Below is a small trained network, with its code and all its weights. Each question gives an input and a class and asks what happens when units are switched off, that is, made to give their printed mean instead of their output.

import numpy as np


def w(rows, s, z=0):
    codes = np.array(rows[::2]) - 128.0
    scale = np.full(codes.shape[1], s)
    scale[-1] = z or s
    return codes * scale


def norm(h):
    return h / np.sqrt((h * h).mean(-1, keepdims=True) + 1e-5)


def f(y):
    return y / 2 * (1 + np.tanh(0.7978845608 * (y + 0.044715 * y**3)))


def log_softmax(a):
    a = a - a.max(-1, keepdims=True)
    return a - np.log(np.exp(a).sum(-1, keepdims=True))


def net(x, mask):
    res = np.array(x, float).reshape(1, 7) / 4 @ E
    u = 0
    for l in range(4):
        y = f(norm(res) @ A[l][:, :-1].T + A[l][:, -1])
        res = res + np.where(mask[u : u + 4], y, B[l][:, -1]) @ B[l][:, :-1]
        u += 4
    return log_softmax(norm(res)[-1] @ U[:, :-1].T + U[:, -1])


A, B = {}, {}
E = w([
[116,212,55,104,113,173,116,106,138,98,106],'x0',
[105,174,203,90,110,242,133,90,128,194,194],'x1',
[217,85,154,81,69,147,210,211,91,205,86],'x2',
[178,174,86,230,206,71,132,134,106,48,71],'x3',
[104,66,122,49,217,150,221,182,104,95,123],'x4',
[47,148,92,234,89,125,87,163,75,92,46],'x5',
[33,174,181,173,127,125,104,178,106,176,2],'x6',
],0.0052)
A[0] = w([
[171,116,89,115,62,119,125,116,138,201,197,130],'L0N0',
[138,155,170,17,198,247,123,113,132,130,209,108],'L0N1',
[93,62,118,162,205,68,128,88,161,43,122,89],'L0N2',
[135,122,66,91,165,106,51,28,168,96,253,1],'L0N3',
],0.0051,0.0052)
B[0] = w([
[126,161,197,122,98,127,159,119,157,54,126,187],'L0N0',
[73,116,167,123,89,123,210,90,145,183,153,253],'L0N1',
[172,156,186,94,132,254,140,147,131,191,110,189],'L0N2',
[57,146,71,106,109,69,154,52,160,48,183,187],'L0N3',
],0.0072,0.0034)
A[1] = w([
[37,55,129,131,128,118,91,172,154,182,81,91],'L1N0',
[111,3,109,131,218,86,131,172,143,88,144,75],'L1N1',
[199,74,221,158,220,61,151,129,89,152,145,47],'L1N2',
[184,11,64,33,125,132,153,154,119,125,196,2],'L1N3',
],0.0055,0.0025)
B[1] = w([
[203,211,98,112,128,94,72,163,103,59,142,252],'L1N0',
[196,181,166,110,147,225,139,139,78,98,124,192],'L1N1',
[173,98,179,129,175,191,103,213,186,99,130,229],'L1N2',
[99,253,193,218,58,150,102,96,108,94,126,245],'L1N3',
],0.0072,0.0021)
A[2] = w([
[149,31,148,115,90,87,112,121,138,168,113,17],'L2N0',
[43,168,138,212,154,140,18,87,124,210,54,75],'L2N1',
[124,157,91,48,205,109,144,109,143,99,212,68],'L2N2',
[78,131,161,210,137,131,3,146,107,144,130,9],'L2N3',
],0.0052,0.0014)
B[2] = w([
[116,128,130,73,77,162,195,88,187,155,113,120],'L2N0',
[186,176,87,252,121,107,85,136,42,110,162,254],'L2N1',
[66,100,157,212,18,44,149,106,112,135,46,174],'L2N2',
[96,254,171,123,154,150,66,68,104,91,153,204],'L2N3',
],0.0064,0.0033)
A[3] = w([
[107,113,12,75,161,122,171,230,64,188,16,2],'L3N0',
[166,112,2,116,80,81,112,126,142,49,43,186],'L3N1',
[234,136,66,219,140,110,177,74,189,54,124,212],'L3N2',
[180,163,204,95,29,128,112,142,167,212,159,38],'L3N3',
],0.005,0.00091)
B[3] = w([
[152,51,120,102,211,82,226,140,254,35,141,200],'L3N0',
[140,164,203,146,166,205,89,174,97,141,166,226],'L3N1',
[129,193,84,137,123,122,65,177,89,132,33,254],'L3N2',
[146,119,159,105,162,190,127,167,85,175,129,242],'L3N3',
],0.0084,0.0033)
U = w([
[227,122,133,125,219,160,112,254,110,103,78,151],'0',
[41,94,88,102,107,57,174,35,197,56,188,127],'1',
[109,241,83,225,116,122,11,131,29,87,94,172],'2',
[128,15,43,146,153,129,114,103,79,177,156,3],'3',
[100,91,202,55,79,185,184,104,128,250,182,137],'4',
],0.0089,0.0057)

Each question gives the input, the list of numbers given to net, and the class t.
The units are the neurons (one row each of A and B). Each row of codes is followed by its name. A weight is (code - 128) times the scale printed after its matrix; where a second scale follows, it is the last column's (A, B and U).
mask holds one flag per neuron, layer by layer. A switched-off neuron (its flag False) gives its mean, the last column of its row in B, instead of its output. The means were averaged over made-up inputs and are rounded, as every weight is.
A unit's drop is (log p(t) with every unit on - log p(t) with that unit switched off) / (log p(t) with every unit on - log p(t) with every unit switched off).
The circuit of an input: a set's keep is (log p(t) with only the set's units on - log p(t) with every unit switched off) / (log p(t) with every unit on - log p(t) with every unit switched off). Starting from the 12 units with the biggest drops (on a tie, the unit counted first), units are removed one at a time, each time the one whose removal leaves the highest keep (on an exact tie, the one counted first), for as long as the keep stays at least 0.8.
circuit, biggest first: the units of the circuit, biggest drop first
most important unit: the unit with the biggest drop
top k neurons: the k neurons with the biggest drops, biggest first
k most important neurons of layer l: the k neurons of layer l with the biggest drops, biggest first
drop of u: that unit's drop, to one decimal
input [-2,4,0,-8,0,3,7], class 2: most important unit	L1N0
input [6,-4,-4,-2,-4,-6,-3], class 1: top 2 neurons	L0N3, L2N1
input [8,7,-5,5,6,6,-7], class 1: 2 most important neurons of layer 1	L1N0, L1N3
input [-1,-1,-3,0,3,4,-2], class 0: top 2 neurons	L1N3, L0N1
input [0,6,-1,6,-4,-6,1], class 4: top 3 neurons	L0N1, L2N1, L3N3
input [-5,-7,-5,1,7,3,-8], class 2: top 2 neurons	L1N3, L3N0
input [-3,2,-8,7,2,-6,1], class 1: circuit, biggest first	L0N3, L2N1
input [-7,-8,0,6,-1,5,-2], class 0: top 2 neurons	L1N3, L0N2
input [-5,-8,0,2,0,8,-5], class 0: circuit, biggest first	L1N3, L0N2, L2N1
input [-1,2,-6,8,5,-6,-2], class 1: 2 most important neurons of layer 0	L0N3, L0N1
input [-1,-3,7,2,5,6,-7], class 2: top 2 neurons	L1N3, L3N2
input [-4,-7,5,-1,-1,6,2], class 0: top 2 neurons	L3N0, L1N3
input [8,-6,8,-7,-8,6,-7], class 0: 2 most important neurons of layer 3	L3N3, L3N1
input [1,5,-2,-1,-8,-4,-5], class 1: circuit, biggest first	L0N3
input [-4,7,-6,-8,2,5,5], class 2: top 2 neurons	L2N1, L1N0
input [-7,-4,-7,5,4,0,4], class 0: 2 most important neurons of layer 1	L1N2, L1N3
input [3,-8,-3,-4,5,-3,-3], class 2: 2 most important neurons of layer 1	L1N3, L1N1
input [5,2,-7,-6,-5,1,-7], class 1: drop of L0N3	0.1
